Here is a tiny trained network, its code and every weight. The questions are about switching its units off for an input and a target symbol, where a switched-off unit gives its printed mean instead of its output.

import numpy as np


def w(rows, s, z=0):
    codes = np.array(rows[::2]) - 128.0
    scale = np.full(codes.shape[1], s)
    scale[-1] = z or s
    return codes * scale


def norm(h):
    return h / np.sqrt((h * h).mean(-1, keepdims=True) + 1e-5)


def f(y):
    return y / 2 * (1 + np.tanh(0.7978845608 * (y + 0.044715 * y**3)))


def softmax(a):
    e = np.exp(a - a.max(-1, keepdims=True))
    return e / e.sum(-1, keepdims=True)


def log_softmax(a):
    a = a - a.max(-1, keepdims=True)
    return a - np.log(np.exp(a).sum(-1, keepdims=True))


def net(x, mask):
    ids = ['ΔΛΣΦβεηθμτψ'.index(c) for c in x.split()]
    T = len(ids)
    res = E[ids] + P[:T]
    r = norm(res)
    for j in range(2):
        rows = slice(3 * j, 3 * j + 3)
        q, k, v = (r @ M[0][rows].T for M in (Q, K, V))
        z = softmax(np.where(np.tri(T) > 0, q @ k.T / 3**0.5, -1e9)) @ v
        o = O[0][rows]
        res = res + np.where(mask[j], z, o[:, -1]) @ o[:, :-1]
    y = f(norm(res) @ A[0][:, :-1].T + A[0][:, -1])
    res = res + np.where(mask[2:14], y, B[0][:, -1]) @ B[0][:, :-1]
    return log_softmax(norm(res)[-1] @ U[:, :-1].T + U[:, -1])


Q, K, V, O, A, B = {}, {}, {}, {}, {}, {}
E = w([
[165,153,93,93,233],'Δ',
[123,189,61,165,92],'Λ',
[154,212,110,136,120],'Σ',
[112,7,23,249,84],'Φ',
[123,172,40,137,115],'β',
[133,200,106,98,119],'ε',
[131,82,165,96,42],'η',
[80,88,85,44,127],'θ',
[188,193,130,80,156],'μ',
[181,100,201,138,82],'τ',
[152,121,133,156,146],'ψ',
],0.02)
P = w([
[59,238,154,164,115],'0',
[95,166,190,104,254],'1',
[85,140,166,163,190],'2',
[90,112,136,138,125],'3',
[88,128,134,170,134],'4',
[90,127,73,227,21],'5',
],0.0065)
Q[0] = w([
[107,200,100,233,214],'H1',
[53,169,113,132,171],'H1',
[234,114,255,180,88],'H1',
[176,228,252,108,139],'H2',
[159,83,207,142,135],'H2',
[55,78,92,162,47],'H2',
],0.0057)
K[0] = w([
[218,106,60,2,87],'H1',
[136,101,80,199,86],'H1',
[67,108,59,114,116],'H1',
[138,38,104,161,158],'H2',
[184,238,182,152,120],'H2',
[58,41,105,74,102],'H2',
],0.0073)
V[0] = w([
[136,121,63,86,195],'H1',
[115,162,149,59,114],'H1',
[254,162,166,122,160],'H1',
[183,138,135,226,109],'H2',
[118,97,135,130,229],'H2',
[166,123,179,127,111],'H2',
],0.014)
O[0] = w([
[137,152,41,114,89,89],'H1',
[82,227,156,99,7,190],'H1',
[205,169,133,180,124,255],'H1',
[148,145,103,163,211,180],'H2',
[130,79,78,190,35,83],'H2',
[130,104,138,217,116,149],'H2',
],0.012,0.0052)
A[0] = w([
[229,44,85,122,191,187],'N1',
[143,128,84,216,44,166],'N2',
[117,63,162,16,2,249],'N3',
[115,165,145,137,158,75],'N4',
[152,175,123,90,106,190],'N5',
[7,189,122,91,134,118],'N6',
[113,93,209,101,146,147],'N7',
[204,217,150,95,197,116],'N8',
[10,140,115,85,91,212],'N9',
[126,201,58,193,112,187],'N10',
[178,137,130,189,120,255],'N11',
[117,66,161,117,174,86],'N12',
],0.0089,0.0041)
B[0] = w([
[91,57,169,248,79,181],'N1',
[129,26,149,207,189,212],'N2',
[124,46,154,246,66,211],'N3',
[46,109,129,35,126,139],'N4',
[74,109,139,194,93,203],'N5',
[132,3,120,61,200,167],'N6',
[52,123,145,196,122,160],'N7',
[60,183,85,189,88,250],'N8',
[192,1,164,165,67,177],'N9',
[6,71,99,153,222,255],'N10',
[140,52,112,216,120,254],'N11',
[146,188,48,138,122,133],'N12',
],0.0058,0.0063)
U = w([
[174,95,25,160,111,161],'Δ',
[54,108,115,79,201,128],'Λ',
[115,195,114,147,85,177],'Σ',
[151,48,96,162,211,88],'Φ',
[78,80,78,52,105,188],'β',
[63,170,152,80,104,188],'ε',
[25,90,255,105,157,3],'η',
[37,87,114,85,45,151],'θ',
[228,209,94,148,69,96],'μ',
[175,149,234,161,200,136],'τ',
[134,114,195,204,181,111],'ψ',
],0.0093,0.0024)

Each question gives the input, a string of symbols that net reads in full, and the target symbol t.
The units are the heads (3 rows each of Q, K, V and O) and the neurons (one row each of A and B). Each row of codes is followed by its name. A weight is (code - 128) times the scale printed after its matrix; where a second scale follows, it is the last column's (O, A, B and U).
mask holds one flag per unit, heads first, then neurons. A switched-off unit (its flag False) gives its mean, the last column of its rows in O or B, instead of its output. The means were averaged over made-up inputs and are rounded, as every weight is.
A unit's drop is (log p(t) with every unit on - log p(t) with that unit switched off) / (log p(t) with every unit on - log p(t) with every unit switched off).
The circuit of an input: a set's keep is (log p(t) with only the set's units on - log p(t) with every unit switched off) / (log p(t) with every unit on - log p(t) with every unit switched off). Starting from the 12 units with the biggest drops (on a tie, the unit counted first), units are removed one at a time, each time the one whose removal leaves the highest keep (on an exact tie, the one counted first), for as long as the keep stays at least 0.8.
units of the circuit, in order: the units of the circuit, biggest drop first
heads that matter: for each layer, one digit per head in row order, 1 if its drop is at least 0.15 and else 0, layers parted by /
drop of u: that unit's drop, to one decimal
input ψ ε Λ ε θ ψ, target θ: heads that matter : 11
input τ Σ θ Λ, target θ: heads that matter : 01
input ε η β Δ, target β: units of the circuit, in order : H1, H2
input ψ Δ Σ, target Δ: heads that matter : 11
input ψ μ μ μ Δ, target Δ: units of the circuit, in order : H1, H2
input μ θ θ ε Φ Φ, target θ: units of the circuit, in order : H2
input μ μ Λ θ θ μ, target θ: units of the circuit, in order : H1, H2
input Φ ψ Λ, target Φ: heads that matter : 10
input τ τ θ η θ μ, target θ: heads that matter : 10
input ε Λ μ, target Σ: heads that matter : 00
input β η β β, target β: units of the circuit, in order : H1, N6, H2
input ε Σ μ, target μ: drop of H1 : 0.3
input μ θ β, target θ: drop of H2 : 0.7
input β Δ ε, target θ: units of the circuit, in order : H2
input Φ ψ τ, target Φ: drop of N9 : 0.0
input Φ μ Δ Δ ψ, target Δ: drop of N2 : -0.1
